Each row has a name. Each question is about the rows just above it. Places in a row count from 1.

[128 111 138 101 122  59 102] : q541
[128 111 138 124 148 193  76] : q798
[121  87 120 124 130 136 149] : q22
[128 111 138 101 148 193  76] : q262
Changed q798: [128 111 138 124 148 193  77]. Place and old value: -> 7, [76]
Where does [121  87 120 124 130 136 150] differ from q22, and what was there? -> 7, [149]
Changed q541: [128 111 138 101 123  59 102]. Place and old value: -> 5, [122]
Where does [128 111 138 124 148 194  76] differ from q798, and what was there? -> 6, [193]
Changed q798: [128 111 138 125 148 193  76]. Place and old value: -> 4, [124]
Changed q22: [121  86 120 124 130 136 149]. Place and old value: -> 2, [87]
Changed q798: [128 112 138 124 148 193  76]. Place and old value: -> 2, [111]

[163 159  76  85 100  94 148 135 106]  q943
[159 108 164 130  83  97 165  90  98]  q398
[137 166 143 125 129 149  64 134 172]  q631
[154 108 164 130  83  97 165  90  98]  q365
Where does [137 166 144 125 129 149  64 134 172] differ from q631, and what was there? -> 3, [143]
Changed q398: [159 108 165 130  83  97 165  90  98]. Place and old value: -> 3, [164]
Where does [163 159  76  85 100  94 148 136 106] differ from q943, and what was there? -> 8, [135]
One entry of q398 was changed: [159 108 164 129  83  97 165  90  98]. Where, and from what? -> 4, [130]
Where does [154 108 164 131  83  97 165  90  98] differ from q365, and what was there? -> 4, [130]
Where does [159 108 164 130  83  98 165  90  98] differ from q398, and what was there? -> 6, [97]
Where does [159 108 164 130  83  97 165  90  99] differ from q398, and what was there? -> 9, [98]

[103  99 134 104 135  84 172 112 123 113 112 142 121 168 128  72 103 127
 107 128 103 108 166 132 144  71 115 152 152 154 110 158  94 105  98 130
 121 133 101 121 199  81 190  99] -> q661
[123 161 134 145 119 152  99 127 139 137 119 110 132 121 142 131 116 127
 132 112 135 138  95 131 120 144 148 128 134 124 137 126 139 144 137 146
 133 130 144 129 107 127 115 120] -> q961
[125 120 108 132 160 147 127 128 143 140 163 144 143 108 128 142 164 154
 144 121 106 149 127 125 128 152 120 130 104 122 118 114 110 118 137 136
 133 100 133 133 124 154 116 142] -> q503
Changed q661: [103  99 134 104 135  84 172 112 123 113 112 142 121 168 128  72 103 127
 107 128 103 108 166 132 144  71 115 152 152 154 110 158  94 106  98 130
 121 133 101 121 199  81 190  99]. Place and old value: -> 34, [105]
Where does [123 161 134 145 119 152  99 127 139 137 119 110 132 121 142 131 116 127
 132 112 135 138  95 131 120 144 148 128 134 124 137 126 139 144 137 146
 133 130 144 129 107 127 115 121] differ from q961, and what was there? -> 44, [120]

[126 114 143  96 134 119 102 149 111 160 111  87 128 172 138 122  97 137
 105 136 118 137 111  88 153 136 131 140 120 119 120 139 117 127 149 110
 153 135 153 111  91  93 118 142 136 134 128  98 111 110 109] = q265
[127 117 123  96 133 121 104 148 111 158 111  88 130  89 137 122  96 137
 104 134 118 138 110  89 152 137 131 140 120 120 122 140 117 130 146 112
 153 136 152 110  93  94 119 142 102 133 128  96 110 107 110] = q211
[119 117 136  74 145  95  93 132 111 167 116  90 125  96 142 122 113 131
 108 131 107 136 115  78 153 122 135 143 130 120 126 127 126 120 157 113
 172 133 146 108  93  75 123 151  67 135 130  99 115 134 115] = q456
Where does [127 117 123  96 133 121 104 148 111 158 111  88 130  89 137 122  96 137
 104 134 118 138 110  89 152 137 132 140 120 120 122 140 117 130 146 112
 153 136 152 110  93  94 119 142 102 133 128  96 110 107 110] differ from q211, and what was there? -> 27, [131]
One entry of q265 was changed: [126 114 143  96 134 119 102 149 111 160 110  87 128 172 138 122  97 137
 105 136 118 137 111  88 153 136 131 140 120 119 120 139 117 127 149 110
 153 135 153 111  91  93 118 142 136 134 128  98 111 110 109]. Where, and from what? -> 11, [111]
Changed q456: [119 117 136  74 145  95  93 132 111 167 116  90 125  96 142 122 113 131
 108 131 107 136 115  78 153 122 135 143 130 120 126 127 126 120 157 113
 172 134 146 108  93  75 123 151  67 135 130  99 115 134 115]. Place and old value: -> 38, [133]

[140  98 134 173  91 188 118] -> q355
[133 150  87 152 126 114 162] -> q951
[141 129 135  88 111 174 109] -> q353
[172 134 124  74 129 105 138] -> q267
[140  98 134 135 134 106 106] -> q419
[129 125  92 165 129 124 162] -> q947
[ 94 125  92 165 129 124 162] -> q721
Where does [140  98 135 173  91 188 118] differ from q355, and what was there? -> 3, [134]
Changed q353: [141 130 135  88 111 174 109]. Place and old value: -> 2, [129]
Changed q355: [140  98 134 173  90 188 118]. Place and old value: -> 5, [91]
Where does [140  98 134 135 134 107 106] differ from q419, and what was there? -> 6, [106]
Where does [140  98 134 173  92 188 118] differ from q355, and what was there? -> 5, [91]

[137 143 154 106 149 126 149 128 122 129  98 121 142 129 128 126 144 120
 128 130 118 127 117 121 120 119 114 160 110 119 185 125 131 144 179 130
 141  92 131 134 124 130 113 128 129 135 101 128 133  96 128 126 130 101
 133 130 126 161 122 133 124 116 138] = q185
[133 127 127 127 131 129 128 128 129 129 126 121 135 129 128 126 125 127
 128 130 127 127 128 127 125 125 130 127 135 128 132 126 131 132 127 130
 132 126 131 132 125 130 123 128 129 132 125 128 133 122 128 126 130 123
 133 129 126 141 127 125 124 126 129] = q86
[137 143 154 106 149 126 149 128 122 129  98 121 142 129 128 126 144 120
 128 130 118 127 117 121 120 119 114 160 110 119 185 125 131 135 159 130
 137 117 131 143 123 130 123 139 147 142 125 137 133 105 124 126 130 108
 133 129 126 158 125 125 124 108 129] = q138
Where does [137 143 154 106 149 126 149 128 122 129  98 121 142 129 128 126 144 120
 128 130 118 127 117 121 120 119 114 160 110 119 185 125 130 135 159 130
 137 117 131 143 123 130 123 139 147 142 125 137 133 105 124 126 130 108
 133 129 126 158 125 125 124 108 129] differ from q138, and what was there? -> 33, [131]
One entry of q138 was changed: [137 143 154 106 149 126 149 128 122 129  98 121 143 129 128 126 144 120
 128 130 118 127 117 121 120 119 114 160 110 119 185 125 131 135 159 130
 137 117 131 143 123 130 123 139 147 142 125 137 133 105 124 126 130 108
 133 129 126 158 125 125 124 108 129]. Where, and from what? -> 13, [142]
Where does [133 127 127 127 131 129 128 128 129 129 126 121 135 129 128 126 125 127
 128 130 127 127 128 127 125 125 130 127 135 128 132 126 131 132 127 130
 132 126 131 132 125 130 123 128 129 132 125 128 133 122 128 126 130 123
 133 129 126 141 127 125 124 126 130] differ from q86, and what was there? -> 63, [129]
One entry of q185 was changed: [137 143 154 106 149 126 149 128 122 129  98 121 142 129 128 126 144 120
 128 130 118 127 117 121 120 119 114 160 110 119 185 125 131 144 179 130
 141  92 131 134 124 130 113 128 129 135 101 128 133  96 128 126 131 101
 133 130 126 161 122 133 124 116 138]. Where, and from what? -> 53, [130]

[141 153 114 115 153  61 123 108  77 161 179 179 135 192 106 151 107 130
 104 140 190 115 122 135 129 137 122 134 182 143 110] = q219
[ 75  73 129 164 131 141 134 121 144 143 118 123 160 114 122  95 116 105
 142 116 118 149 121 118 128 144 162 112  98 107 129] = q710
[153 155 129 105 120 141 124 142 136 127 120 119 118 112 150 128 128 143
 142 125 132 126 133 137 113 120 120 131 131 134 146] = q632
Changed q710: [ 75  73 128 164 131 141 134 121 144 143 118 123 160 114 122  95 116 105
 142 116 118 149 121 118 128 144 162 112  98 107 129]. Place and old value: -> 3, [129]
Changed q632: [153 154 129 105 120 141 124 142 136 127 120 119 118 112 150 128 128 143
 142 125 132 126 133 137 113 120 120 131 131 134 146]. Place and old value: -> 2, [155]
One entry of q219 was changed: [141 153 113 115 153  61 123 108  77 161 179 179 135 192 106 151 107 130
 104 140 190 115 122 135 129 137 122 134 182 143 110]. Where, and from what? -> 3, [114]
Where does [141 153 114 115 153  60 123 108  77 161 179 179 135 192 106 151 107 130
 104 140 190 115 122 135 129 137 122 134 182 143 110] differ from q219, and what was there? -> 6, [61]

[138 113 101 112 169 129 136 139 133 133 114 136 126 140 156 142  98 142
 108 138]  q948
[141 135 119 121 115 132 137 132 130 127 129 129 114 115 130 119 122 123
 131 118]  q535
[141 135 119 121 115 132 137 132 130 127 129 129 114 115 130 119 106 129
 140 114]  q442
[144 148  55 119 156 145  99 145 128 122 127 129  74 124 118 143  83  80
  66  69]  q268
[115 112 133 122 158 114 138 146 160 153 122 129 141 163 132 129  87 129
 116 123]  q227
[116 122 152 143 146  96 123 134 143 136 136 136 127 128 158 145  91 147
 113 147]  q851
Where does [138 112 101 112 169 129 136 139 133 133 114 136 126 140 156 142  98 142
 108 138] differ from q948, and what was there? -> 2, [113]
Changed q851: [116 122 152 143 146  96 123 134 143 136 136 137 127 128 158 145  91 147
 113 147]. Place and old value: -> 12, [136]
Changed q851: [116 122 152 143 146  96 122 134 143 136 136 136 127 128 158 145  91 147
 113 147]. Place and old value: -> 7, [123]
Changed q227: [115 111 133 122 158 114 138 146 160 153 122 129 141 163 132 129  87 129
 116 123]. Place and old value: -> 2, [112]
Changed q227: [115 112 133 123 158 114 138 146 160 153 122 129 141 163 132 129  87 129
 116 123]. Place and old value: -> 4, [122]
Where does [141 135 119 121 115 132 137 132 130 126 129 129 114 115 130 119 106 129
 140 114] differ from q442, and what was there? -> 10, [127]

[154  85 143 111 132  85 133 147 182 104 116  54 129 139 110 117 109 138
 109 104 130 135 102 132 121 151 134 181 162 167 149 134 173 101  71  87
 134 158 166 127 146 104] -> q543
[151 129 148 124 118 123 134 101 136 127 120 122 121 138  70 132 127 116
 128 155 125 119 142 116 144 131  85 169 132 120 127 129 147 147 131 124
 123 155 157 103 125 125] -> q717
[143  95 130 133 147  64 135 132 151 133 115  95 139 135  84 147 133 134
 130 154 128 132 136 135 113 138 127 116 147 154 148 112 151 113  70 110
 142 122 148 120 140  97] -> q560
[122 122 123 123 111 107 159  96 156 120 149 108 124 120 128 105  94  90
 124 132 130 120 130 114 105 145 122 109 141 118 113 126 156 143 109 110
 117 125 119 111 124 150] -> q807
[123 111 111 132 120 111 114 121 121 143 126 121 124 135 161 142 128 110
 138 138 129 116 142 120 115 119 131 111 121 110 110 135 123 110  96 144
 125 119 120 128 111 118] -> q85
[161 138 161 130 127 123 118 115 132 125 111 148 125 124  84 122 124 121
 120 193 123 127 125 123 138 119 112 121 130 122 129 115 147 112 158 123
 124 116 171 101 124 120] -> q859
[150 129 140 128 107 132 126 105 111 129 129 130 118 119 127 123 114 104
 128 165 126 106 135 114 137 109 110 144 110  97 100 139 124 125 134 137
 112 130 155 111 116 133] -> q578
[114 127 122 126 134 106 123 117 177 134 118 131 129 153 105 130 129 118
 130 133 127 149 135 123 106 160 119  91 165 144 150 106 174 119 122 117
 138 123 111 114 117 120] -> q860
Where does [123 111 111 132 120 111 114 121 121 143 126 122 124 135 161 142 128 110
 138 138 129 116 142 120 115 119 131 111 121 110 110 135 123 110  96 144
 125 119 120 128 111 118] differ from q85, and what was there? -> 12, [121]
Changed q543: [154  85 143 111 132  85 133 147 182 104 116  54 129 139 110 117 109 138
 109 104 130 135 102 132 121 151 134 181 162 167 149 134 173 101  71  87
 134 158 166 126 146 104]. Place and old value: -> 40, [127]
Changed q578: [150 129 140 128 107 132 126 105 111 129 129 130 118 119 127 123 114 104
 128 165 126 106 135 115 137 109 110 144 110  97 100 139 124 125 134 137
 112 130 155 111 116 133]. Place and old value: -> 24, [114]

[155 126 163  67] : q459
[137 142  92  68] : q727
[152 166 142 155] : q286
[137 142  92 114] : q760
[152 142  92 114] : q226
One entry of q226 was changed: [151 142  92 114]. Where, and from what? -> 1, [152]
Where does [155 126 164  67] differ from q459, and what was there? -> 3, [163]
Changed q459: [154 126 163  67]. Place and old value: -> 1, [155]
Changed q226: [152 142  93 114]. Place and old value: -> 3, [92]
Changed q760: [137 142  91 114]. Place and old value: -> 3, [92]
One entry of q286 was changed: [152 166 143 155]. Where, and from what? -> 3, [142]
One entry of q727 was changed: [137 142  92  69]. Where, and from what? -> 4, [68]

[122 121 116 134 139 105 151 124 121 116 120 117 143 120 127 138 131 126
 132 128 122 139 138 125 134 120 118 116 113 136]  q623
[119 125 118 141 134 127 142 133 112 109 124 121 139 127 113 117 134 120
 133 113 114 136 134 128 125 122 127 128 110 122]  q950
[138 104 117  92 109 150 120 160 105 153  92 168 120 112 170 190 134 123
 141 112 148 108 165 100  78 129 180 119 139 126]  q824
[136 158 115  90 169 158 127 112 145 163 122 101 110 129 112 144 151 145
 122 119 170  82 172 123  79 134 132  96 145 148]  q898
[120 119 124 140 135 102 146 118 129 122 116 110 143 123 134 140 114 117
 128 130 119 132 140 126 125 121 114 130 114 142]  q696
[132 124 121 103 126 126 112 167 104 149 105 185 106 115 184 185 114 146
 127 100 132 105 172  96 101 140 173 125 158 125]  q57
[135 162 115  89 171 155 128 120 144 159 120 104 110 129 111 137 148 141
 118 111 171  80 174 122  77 132 137  97 143 146]  q532
[125 134 127 129 118 151 141 131 132 122 120 125 140 133 108 139 127 111
 132 151 124 109 146 130 121 126 126 140 134 134]  q79
Where does [132 123 121 103 126 126 112 167 104 149 105 185 106 115 184 185 114 146
 127 100 132 105 172  96 101 140 173 125 158 125] differ from q57, and what was there? -> 2, [124]
Where does [120 119 125 140 135 102 146 118 129 122 116 110 143 123 134 140 114 117
 128 130 119 132 140 126 125 121 114 130 114 142] differ from q696, and what was there? -> 3, [124]
Where does [120 119 124 140 135 102 146 118 129 122 116 110 143 123 134 140 114 118
 128 130 119 132 140 126 125 121 114 130 114 142] differ from q696, and what was there? -> 18, [117]
Where does [122 121 116 135 139 105 151 124 121 116 120 117 143 120 127 138 131 126
 132 128 122 139 138 125 134 120 118 116 113 136] differ from q623, and what was there? -> 4, [134]
Changed q532: [135 162 115  89 171 155 128 120 144 159 120 104 110 129 110 137 148 141
 118 111 171  80 174 122  77 132 137  97 143 146]. Place and old value: -> 15, [111]
One entry of q898 was changed: [136 158 115  90 169 158 127 112 145 163 122 101 110 129 112 144 151 145
 122 119 170  82 172 123  80 134 132  96 145 148]. Where, and from what? -> 25, [79]
One entry of q623 was changed: [122 121 116 134 139 105 151 124 121 116 120 117 143 120 127 138 131 126
 133 128 122 139 138 125 134 120 118 116 113 136]. Where, and from what? -> 19, [132]

[167 131  98  75 122  74 149 150 109 114 138  91 156 134 157 143 132 195
 170 161 135 155 129 127 126 141 144  98]  q550
[ 82 170 116 161 101 149 123 144 113 111 192 105 103 121  98 133  95 169
 118 117 163 106 115 131 130  92 146 131]  q999
[109 166 122 111  93 128 134 134  70 198  99 153 114 167  58 139 121 133
 113 103  96 123  97 134 116 127 124 106]  q152
Changed q152: [109 166 122 111  93 129 134 134  70 198  99 153 114 167  58 139 121 133
 113 103  96 123  97 134 116 127 124 106]. Place and old value: -> 6, [128]
Where does [167 131  98  75 122  74 149 150 109 114 138  91 156 134 157 143 132 195
 170 160 135 155 129 127 126 141 144  98] differ from q550, and what was there? -> 20, [161]
One entry of q550 was changed: [167 132  98  75 122  74 149 150 109 114 138  91 156 134 157 143 132 195
 170 161 135 155 129 127 126 141 144  98]. Where, and from what? -> 2, [131]
Where does [ 82 170 116 161 101 149 123 144 113 111 192 105 103 121  98 133  95 169
 118 117 164 106 115 131 130  92 146 131] differ from q999, and what was there? -> 21, [163]
Where does [ 82 170 116 161 101 149 123 144 113 111 192 106 103 121  98 133  95 169
 118 117 163 106 115 131 130  92 146 131] differ from q999, and what was there? -> 12, [105]
Where does [167 131  98  75 122  74 149 150 109 114 138  91 156 134 157 143 133 195
 170 161 135 155 129 127 126 141 144  98] differ from q550, and what was there? -> 17, [132]
Where does [ 82 170 117 161 101 149 123 144 113 111 192 105 103 121  98 133  95 169
 118 117 163 106 115 131 130  92 146 131] differ from q999, and what was there? -> 3, [116]

[210 145  55 155 163 195] -> q396
[115 118 124 118 114 117] -> q844
[138 183 138  82 135 111] -> q490
[154  99  57 164 137 143] -> q744
[106 127 158  92 132 124] -> q430
[ 94  51 116 121 123 113] -> q613
[187 201 111  90  89 121] -> q373
Changed q844: [115 118 124 119 114 117]. Place and old value: -> 4, [118]
Changed q613: [ 94  51 117 121 123 113]. Place and old value: -> 3, [116]

[113 137 106 174  87 150 120 152 149 137  95 124 154 102] -> q499
[124 130 103 147 137 120 129 114 122 119 159 143  89 126] -> q984
[132 120 143 109 141 110 138 111 116 117 143 124 119 141] -> q610
[124 130 103 147 137 120 129 114 122 121 117 119 155 151] -> q203
One entry of q203 was changed: [124 130 103 147 137 120 129 114 122 121 117 120 155 151]. Where, and from what? -> 12, [119]
Where does [112 137 106 174  87 150 120 152 149 137  95 124 154 102] differ from q499, and what was there? -> 1, [113]

[123 140 141 109 135 117 127 130 130 116]  q870
[130  83 150 124 192 119 150 154 111 120]  q45
[126  91 150 127 182 117 144 147 125 123]  q95
[129  87 150 125 189 118 148 152 116 122]  q972
[131 139 111 128 131 147 121 127 109 120]  q53
[126  93  81  66 178 124 155 107 103 114]  q385
[125  92  82  69 180 124 155 104 102 110]  q665
[125  92  84  70 182 125 155 103 101 107]  q515
Changed q95: [126  91 150 127 182 117 144 146 125 123]. Place and old value: -> 8, [147]
Where does [126  93  81  66 178 124 155 107 103 113] differ from q385, and what was there? -> 10, [114]
Changed q45: [129  83 150 124 192 119 150 154 111 120]. Place and old value: -> 1, [130]

[139 162 133 119 155  73 144 171 170] = q693
[152 163 115 140 172 123 203  94 180] = q29
[128 159 127  64 150  98 119 155 176] = q426
[146 155 132 151 151 135 154 192 174] = q485
[146 159 108 124 180 201 197 106 210] = q97
[119 119 128  84 123 133 100 143 132] = q736
[126 136 134  99 135 140 106 207 177] = q470
[122 133 121  70 147 180 101 170 179] = q294
Changed q485: [146 155 132 151 151 135 154 192 173]. Place and old value: -> 9, [174]
Where does [126 137 134  99 135 140 106 207 177] differ from q470, and what was there? -> 2, [136]
Where does [139 162 133 119 155  74 144 171 170] differ from q693, and what was there? -> 6, [73]
Where does [146 159 108 124 181 201 197 106 210] differ from q97, and what was there? -> 5, [180]
Changed q29: [152 163 115 140 172 123 203  95 180]. Place and old value: -> 8, [94]
Where does [146 155 132 151 151 135 154 192 175] differ from q485, and what was there? -> 9, [174]
One entry of q693 was changed: [139 162 133 119 154  73 144 171 170]. Where, and from what? -> 5, [155]

[153  71 162 131 156 169 159 191 111 116 133  95 148 127 143 151 153 116
 132  95 130 128 141  84  87 115 144 125 117 101 118  55  93] -> q539
[162  72 174 134 145 164 167 202 125 118 124 105 147 116 142 149 157 109
 116  97 135 135 133  72  94 113 136 132 124  94 108  64 101] -> q70
[143  76 147 127 164 169 150 177  99 115 141  88 145 138 142 151 147 124
 145  96 124 123 149  99  85 119 149 120 110 109 127  53  87] -> q654
[148  73 154 129 162 170 155 184 105 116 137  91 147 132 143 152 151 119
 138  95 127 125 145  91  85 117 147 122 114 104 122  54  89] -> q883
[137  80 140 125 167 168 144 168  95 115 145  87 143 143 141 151 144 128
 152  98 121 120 151 107  85 120 152 116 108 114 132  55  85] -> q361
[158  70 167 132 152 167 163 197 117 116 129 100 148 121 143 150 156 112
 124  96 133 132 138  77  90 113 140 129 121  97 113  59  97] -> q801
[165  73 178 135 139 161 169 205 131 120 119 111 147 110 141 147 157 105
 109  98 139 137 128  67  98 111 131 136 129  92 104  70 107] -> q510
Changed q361: [137  80 140 125 167 168 144 168  95 115 145  87 143 143 141 151 144 127
 152  98 121 120 151 107  85 120 152 116 108 114 132  55  85]. Place and old value: -> 18, [128]
Where does [162  72 174 134 145 164 167 202 125 118 124 105 147 116 142 149 157 109
 116  97 135 135 133  72  94 113 136 132 124  94 108  65 101] differ from q70, and what was there? -> 32, [64]
Changed q361: [137  80 141 125 167 168 144 168  95 115 145  87 143 143 141 151 144 128
 152  98 121 120 151 107  85 120 152 116 108 114 132  55  85]. Place and old value: -> 3, [140]
Changed q70: [162  72 174 134 145 164 167 202 125 118 124 105 147 116 142 149 157 108
 116  97 135 135 133  72  94 113 136 132 124  94 108  64 101]. Place and old value: -> 18, [109]

